Below is a small trained network, with its code and all its weights. Each question gives an input and a class and asks what happens when units are switched off, that is, made to give their printed mean instead of their output.

import numpy as np


def w(rows, s, z=0):
    codes = np.array(rows[::2]) - 128.0
    scale = np.full(codes.shape[1], s)
    scale[-1] = z or s
    return codes * scale


def norm(h):
    return h / np.sqrt((h * h).mean(-1, keepdims=True) + 1e-5)


def f(y):
    return y / 2 * (1 + np.tanh(0.7978845608 * (y + 0.044715 * y**3)))


def log_softmax(a):
    a = a - a.max(-1, keepdims=True)
    return a - np.log(np.exp(a).sum(-1, keepdims=True))


def net(x, mask):
    res = np.array(x, float).reshape(1, 6) / 4 @ E
    u = 0
    for l in range(3):
        y = f(norm(res) @ A[l][:, :-1].T + A[l][:, -1])
        res = res + np.where(mask[u : u + 13], y, B[l][:, -1]) @ B[l][:, :-1]
        u += 13
    return log_softmax(norm(res)[-1] @ U[:, :-1].T + U[:, -1])


A, B = {}, {}
E = w([
[226,104,110],'x0',
[80,66,113],'x1',
[121,104,2],'x2',
[91,165,129],'x3',
[122,158,120],'x4',
[122,156,115],'x5',
],0.012)
A[0] = w([
[190,148,86,143],'L0N1',
[61,25,113,106],'L0N2',
[41,176,40,38],'L0N3',
[160,22,169,159],'L0N4',
[108,161,151,49],'L0N5',
[107,211,73,58],'L0N6',
[104,175,105,94],'L0N7',
[112,165,133,60],'L0N8',
[229,184,24,136],'L0N9',
[36,120,68,1],'L0N10',
[132,124,216,186],'L0N11',
[153,232,231,143],'L0N12',
[239,255,72,141],'L0N13',
],0.0097,0.0045)
B[0] = w([
[195,177,60,181],'L0N1',
[170,152,156,181],'L0N2',
[90,213,84,182],'L0N3',
[242,40,117,188],'L0N4',
[93,130,128,115],'L0N5',
[92,151,145,144],'L0N6',
[97,175,114,130],'L0N7',
[106,131,121,113],'L0N8',
[248,181,61,254],'L0N9',
[63,111,116,154],'L0N10',
[154,111,213,200],'L0N11',
[138,156,255,236],'L0N12',
[218,229,113,244],'L0N13',
],0.0069,0.0053)
A[1] = w([
[151,133,112,86],'L1N1',
[149,122,133,81],'L1N2',
[71,108,81,198],'L1N3',
[152,54,199,162],'L1N4',
[160,97,113,62],'L1N5',
[125,56,114,230],'L1N6',
[125,159,128,77],'L1N7',
[73,86,81,220],'L1N8',
[141,203,132,120],'L1N9',
[129,76,127,164],'L1N10',
[98,136,46,254],'L1N11',
[252,145,126,188],'L1N12',
[127,179,145,84],'L1N13',
],0.017,0.0054)
B[1] = w([
[204,104,95,133],'L1N1',
[125,93,130,127],'L1N2',
[100,253,110,165],'L1N3',
[36,68,120,188],'L1N4',
[122,93,62,134],'L1N5',
[65,102,2,164],'L1N6',
[166,164,142,126],'L1N7',
[154,242,45,168],'L1N8',
[195,198,194,163],'L1N9',
[67,90,53,142],'L1N10',
[133,215,112,207],'L1N11',
[230,25,154,255],'L1N12',
[127,151,155,138],'L1N13',
],0.0085,0.012)
A[2] = w([
[98,129,199,52],'L2N1',
[171,62,8,209],'L2N2',
[202,102,200,174],'L2N3',
[62,100,151,52],'L2N4',
[133,153,142,78],'L2N5',
[66,97,58,111],'L2N6',
[156,173,144,120],'L2N7',
[102,130,126,82],'L2N8',
[174,97,123,154],'L2N9',
[183,153,217,152],'L2N10',
[143,176,143,92],'L2N11',
[139,17,146,3],'L2N12',
[31,111,145,82],'L2N13',
],0.015,0.0042)
B[2] = w([
[63,196,206,155],'L2N1',
[45,133,93,254],'L2N2',
[45,65,138,230],'L2N3',
[169,220,128,141],'L2N4',
[155,133,148,126],'L2N5',
[2,126,180,155],'L2N6',
[167,118,182,159],'L2N7',
[139,178,108,120],'L2N8',
[110,36,112,177],'L2N9',
[65,72,218,210],'L2N10',
[163,166,178,146],'L2N11',
[4,52,133,165],'L2N12',
[147,182,121,155],'L2N13',
],0.0078,0.0086)
U = w([
[209,138,195,2],'0',
[49,192,169,160],'1',
[6,233,20,64],'2',
[206,129,13,131],'3',
[105,34,134,128],'4',
[61,137,249,104],'5',
[65,79,57,241],'6',
[174,111,152,167],'7',
],0.022,0.0076)

Each question gives the input, the list of numbers given to net, and the class t.
The units are the neurons (one row each of A and B). Each row of codes is followed by its name. A weight is (code - 128) times the scale printed after its matrix; where a second scale follows, it is the last column's (A, B and U).
mask holds one flag per neuron, layer by layer. A switched-off neuron (its flag False) gives its mean, the last column of its row in B, instead of its output. The means were averaged over made-up inputs and are rounded, as every weight is.
A unit's drop is (log p(t) with every unit on - log p(t) with that unit switched off) / (log p(t) with every unit on - log p(t) with every unit switched off).
The circuit of an input: a set's keep is (log p(t) with only the set's units on - log p(t) with every unit switched off) / (log p(t) with every unit on - log p(t) with every unit switched off). Starting from the 12 units with the biggest drops (on a tie, the unit counted first), units are removed one at a time, each time the one whose removal leaves the highest keep (on an exact tie, the one counted first), for as long as the keep stays at least 0.8.
circuit, biggest first: the units of the circuit, biggest drop first
most important unit: the unit with the biggest drop
k most important neurons: the k neurons with the biggest drops, biggest first
k most important neurons of layer l: the k neurons of layer l with the biggest drops, biggest first
drop of u: that unit's drop, to one decimal
input [0,-8,5,1,8,5], class 0: circuit, biggest first	L1N9; L1N6
input [4,4,3,-7,1,2], class 6: circuit, biggest first	L2N2
input [6,7,-6,4,5,-6], class 4: 2 most important neurons	L0N4; L0N11
input [2,-2,0,6,1,-1], class 0: 2 most important neurons of layer 0	L0N13; L0N9
input [-5,1,0,-4,-7,-3], class 6: 2 most important neurons	L0N4; L0N2
input [-1,1,8,-6,1,8], class 2: 2 most important neurons of layer 0	L0N12; L0N4
input [1,2,0,5,5,0], class 1: 2 most important neurons	L1N6; L1N9
input [7,0,2,4,0,-8], class 4: 2 most important neurons	L1N12; L1N8
input [-7,7,-4,0,-1,4], class 2: 2 most important neurons	L1N12; L0N13
input [3,7,2,4,-6,-2], class 2: 2 most important neurons of layer 0	L0N9; L0N13
input [-8,-8,0,4,2,8], class 5: drop of L0N12	0.2
input [-4,6,5,-7,-6,-7], class 2: drop of L2N8	0.0
input [4,0,-5,-3,-7,1], class 6: drop of L1N4	0.1
input [0,7,-6,-4,3,8], class 6: most important unit	L0N4
